Here is a tiny trained network, its code and every weight. The questions are about switching its units off for an input and a class, where a switched-off unit gives its printed mean instead of its output.

import numpy as np


def w(rows, s, z=0):
    codes = np.array(rows[::2]) - 128.0
    scale = np.full(codes.shape[1], s)
    scale[-1] = z or s
    return codes * scale


def f(y):
    return np.maximum(y, 0)


def log_softmax(a):
    a = a - a.max(-1, keepdims=True)
    return a - np.log(np.exp(a).sum(-1, keepdims=True))


def net(x, mask):
    res = np.array(x, float).reshape(1, 2) / 4 @ E
    y = f(res @ A[0][:, :-1].T + A[0][:, -1])
    res = res + np.where(mask, y, B[0][:, -1]) @ B[0][:, :-1]
    return log_softmax(res[-1] @ U[:, :-1].T + U[:, -1])


A, B = {}, {}
E = w([
[88,74,55,232,219,141,127,46,2,194,157],'x0',
[64,220,59,188,199,29,35,187,152,155,85],'x1',
],0.0096)
A[0] = w([
[125,108,133,135,148,134,125,132,93,141,104,104],'n0',
[139,112,131,144,143,178,119,83,95,159,125,83],'n1',
[195,105,184,68,38,155,166,145,155,69,127,251],'n2',
[84,139,80,180,212,86,89,127,90,150,110,135],'n3',
[42,146,63,200,200,89,95,133,102,183,138,138],'n4',
[120,10,113,153,147,194,166,62,61,158,186,253],'n5',
[89,238,128,112,137,44,27,169,150,116,69,232],'n6',
[98,126,94,147,172,112,102,89,105,156,133,198],'n7',
[127,73,110,149,150,161,154,73,68,156,161,82],'n8',
[126,115,146,113,124,132,167,120,114,131,108,56],'n9',
],0.011,0.0068)
B[0] = w([
[145,143,127,105,121,133,134,133,108,123,132,146],'n0',
[114,147,148,147,135,139,102,130,121,141,127,163],'n1',
[157,123,185,93,8,148,147,97,141,86,190,229],'n2',
[117,104,89,124,171,112,154,136,126,113,99,218],'n3',
[125,83,77,129,189,116,180,150,118,124,83,235],'n4',
[129,128,141,155,127,172,108,95,90,120,116,251],'n5',
[87,155,129,144,125,91,89,160,188,162,132,248],'n6',
[117,119,109,129,133,130,120,129,109,118,104,196],'n7',
[103,151,148,168,128,161,91,118,114,140,121,193],'n8',
[131,141,145,127,116,139,105,99,142,141,139,137],'n9',
],0.018,0.022)
U = w([
[126,143,151,144,104,151,94,100,120,131,139,235],'0',
[149,122,121,117,140,124,143,126,124,168,140,13],'1',
[120,112,107,140,148,139,126,113,83,124,104,199],'2',
[122,137,118,120,141,124,126,109,129,146,133,38],'3',
[195,77,134,88,101,149,252,104,127,103,153,29],'4',
[132,172,142,108,101,103,99,135,152,128,152,203],'5',
[157,122,121,121,153,124,152,116,134,162,150,2],'6',
[114,116,98,127,151,81,130,157,157,134,115,149],'7',
],0.02,0.0034)

Each question gives the input, the list of numbers given to net, and the class t.
The units are the neurons (one row each of A and B). Each row of codes is followed by its name. A weight is (code - 128) times the scale printed after its matrix; where a second scale follows, it is the last column's (A, B and U).
mask holds one flag per neuron, in row order. A switched-off neuron (its flag False) gives its mean, the last column of its row in B, instead of its output. The means were averaged over made-up inputs and are rounded, as every weight is.
A unit's drop is (log p(t) with every unit on - log p(t) with that unit switched off) / (log p(t) with every unit on - log p(t) with every unit switched off).
unit that matters most: the unit with the biggest drop
k most important neurons: the k neurons with the biggest drops, biggest first
drop when u is switched off: that unit's drop, to one decimal
input [1,-2], class 0: unit that matters most -> n4
input [1,-8], class 0: 2 most important neurons -> (n4, n5)
input [0,-2], class 4: 2 most important neurons -> (n6, n8)
input [-6,6], class 5: 2 most important neurons -> (n4, n3)
input [-6,0], class 5: 3 most important neurons -> (n4, n3, n6)
input [-6,-1], class 4: 2 most important neurons -> (n2, n8)
input [-8,-1], class 4: 2 most important neurons -> (n2, n8)
input [7,6], class 7: drop when n6 is switched off -> 0.3
input [-3,2], class 5: drop when n4 is switched off -> 0.7
input [-8,-2], class 4: drop when n2 is switched off -> 2.7
input [-7,-2], class 4: drop when n2 is switched off -> 1.2
input [-2,0], class 5: 3 most important neurons -> (n4, n5, n3)
